Below is a small trained network, with its code and all its weights. Each question gives an input and a class and asks what happens when units are switched off, that is, made to give their printed mean instead of their output.

import numpy as np


def w(rows, s, z=0):
    codes = np.array(rows[::2]) - 128.0
    scale = np.full(codes.shape[1], s)
    scale[-1] = z or s
    return codes * scale


def norm(h):
    return h / np.sqrt((h * h).mean(-1, keepdims=True) + 1e-5)


def f(y):
    return np.maximum(y, 0)


def log_softmax(a):
    a = a - a.max(-1, keepdims=True)
    return a - np.log(np.exp(a).sum(-1, keepdims=True))


def net(x, mask):
    res = np.array(x, float).reshape(1, 2) / 4 @ E
    u = 0
    for l in range(3):
        y = f(norm(res) @ A[l][:, :-1].T + A[l][:, -1])
        res = res + np.where(mask[u : u + 5], y, B[l][:, -1]) @ B[l][:, :-1]
        u += 5
    return log_softmax(norm(res)[-1] @ U[:, :-1].T + U[:, -1])


A, B = {}, {}
E = w([
[119,176,156,63,178,254,199,12,207,203],'x0',
[243,89,246,176,24,129,204,208,206,104],'x1',
],0.0086)
A[0] = w([
[175,99,223,126,47,69,169,131,130,129,3],'L0N0',
[95,174,124,103,97,173,174,123,134,138,97],'L0N1',
[134,103,35,122,164,123,80,139,72,83,71],'L0N2',
[115,100,87,155,53,182,167,120,71,147,77],'L0N3',
[174,15,174,254,31,52,106,185,101,73,183],'L0N4',
],0.0071,0.0042)
B[0] = w([
[127,91,190,128,187,174,154,149,126,140,184],'L0N0',
[162,152,134,80,93,31,108,158,177,111,157],'L0N1',
[115,209,138,158,242,109,133,103,132,63,175],'L0N2',
[117,141,131,197,112,134,119,112,112,85,128],'L0N3',
[112,190,1,111,63,112,149,119,116,62,255],'L0N4',
],0.01,0.012)
A[1] = w([
[128,108,75,106,165,134,118,75,106,129,116],'L1N0',
[94,108,123,101,83,116,198,91,181,187,16],'L1N1',
[185,121,198,140,82,180,208,120,197,142,111],'L1N2',
[129,92,86,204,61,22,72,190,42,132,26],'L1N3',
[166,80,124,254,93,101,175,157,129,36,254],'L1N4',
],0.0096,0.0021)
B[1] = w([
[206,30,179,132,61,126,143,158,172,143,207],'L1N0',
[87,136,99,155,84,96,124,146,191,158,190],'L1N1',
[141,77,154,112,196,146,99,55,72,73,255],'L1N2',
[73,139,64,58,101,22,100,177,157,98,204],'L1N3',
[117,251,97,110,89,156,106,148,153,168,253],'L1N4',
],0.011,0.0085)
A[2] = w([
[152,128,78,111,207,138,80,32,143,77,142],'L2N0',
[133,40,212,64,195,177,146,61,111,78,126],'L2N1',
[86,107,127,89,112,97,84,87,136,163,83],'L2N2',
[42,32,208,198,236,59,112,125,1,92,91],'L2N3',
[168,190,106,112,49,215,101,196,148,127,6],'L2N4',
],0.0077,0.0015)
B[2] = w([
[76,122,104,168,108,69,175,156,110,41,246],'L2N0',
[139,170,45,89,88,54,23,218,85,151,244],'L2N1',
[122,197,159,179,59,209,212,187,47,127,163],'L2N2',
[150,60,209,180,167,248,210,106,235,208,179],'L2N3',
[161,55,199,157,205,254,115,23,82,87,183],'L2N4',
],0.0089,0.011)
U = w([
[202,157,205,154,144,230,149,48,96,109,62],'0',
[104,172,71,96,83,62,93,155,117,64,227],'1',
[198,5,165,93,182,97,49,127,155,135,43],'2',
[95,43,133,214,206,104,182,110,171,135,94],'3',
[99,120,143,122,64,174,171,122,175,250,58],'4',
[167,123,180,152,163,104,118,76,105,206,1],'5',
],0.015,0.0039)

Each question gives the input, the list of numbers given to net, and the class t.
The units are the neurons (one row each of A and B). Each row of codes is followed by its name. A weight is (code - 128) times the scale printed after its matrix; where a second scale follows, it is the last column's (A, B and U).
mask holds one flag per neuron, layer by layer. A switched-off neuron (its flag False) gives its mean, the last column of its row in B, instead of its output. The means were averaged over made-up inputs and are rounded, as every weight is.
A unit's drop is (log p(t) with every unit on - log p(t) with that unit switched off) / (log p(t) with every unit on - log p(t) with every unit switched off).
The circuit of an input: a set's keep is (log p(t) with only the set's units on - log p(t) with every unit switched off) / (log p(t) with every unit on - log p(t) with every unit switched off). Starting from the 12 units with the biggest drops (on a tie, the unit counted first), units are removed one at a time, each time the one whose removal leaves the highest keep (on an exact tie, the one counted first), for as long as the keep stays at least 0.8.
circuit, biggest first: the units of the circuit, biggest drop first
most important unit: the unit with the biggest drop
top k neurons: the k neurons with the biggest drops, biggest first
top k neurons in layer l: the k neurons of layer l with the biggest drops, biggest first
drop when u is switched off: that unit's drop, to one decimal
input [8,8], class 2: top 3 neurons : L0N4; L1N2; L2N1
input [0,-2], class 3: most important unit : L0N2
input [3,4], class 2: top 2 neurons in layer 0 : L0N4; L0N0
input [-2,-6], class 3: circuit, biggest first : L0N4; L2N3; L1N4
input [8,4], class 1: top 2 neurons in layer 1 : L1N2; L1N1
input [0,-8], class 3: circuit, biggest first : L0N4; L1N4; L2N3
input [3,2], class 2: top 2 neurons in layer 2 : L2N3; L2N1
input [-4,-7], class 3: circuit, biggest first : L0N4; L2N3
input [6,-2], class 4: top 3 neurons : L1N1; L0N0; L0N2
input [3,-1], class 4: top 3 neurons : L0N0; L1N1; L1N2
input [-1,-3], class 3: circuit, biggest first : L0N4; L1N4; L2N3
input [-4,-6], class 3: circuit, biggest first : L0N4; L2N3
input [-2,-3], class 3: top 3 neurons : L0N4; L0N2; L1N4
input [6,-5], class 4: circuit, biggest first : L1N2; L0N4
input [8,5], class 2: top 4 neurons : L0N4; L1N4; L1N2; L1N3
input [7,-6], class 4: most important unit : L1N2
input [4,4], class 2: top 2 neurons in layer 2 : L2N1; L2N3
input [3,3], class 2: circuit, biggest first : L0N4; L1N2
input [1,5], class 0: top 2 neurons : L1N4; L0N4
input [8,-4], class 4: top neuron : L1N2
input [4,3], class 2: top 2 neurons : L0N4; L1N4
input [8,-6], class 4: top 2 neurons : L1N2; L0N2
input [0,0], class 0: top 3 neurons in layer 0 : L0N1; L0N0; L0N4
input [7,-7], class 4: top 3 neurons : L1N2; L0N2; L1N0
input [4,-4], class 4: top 2 neurons in layer 0 : L0N2; L0N4
input [-6,-8], class 3: top 2 neurons : L0N4; L0N2
input [4,-3], class 4: top 4 neurons : L1N2; L0N2; L0N4; L1N4
input [0,1], class 0: most important unit : L0N0
input [-3,-8], class 3: drop when L0N4 is switched off : 0.4
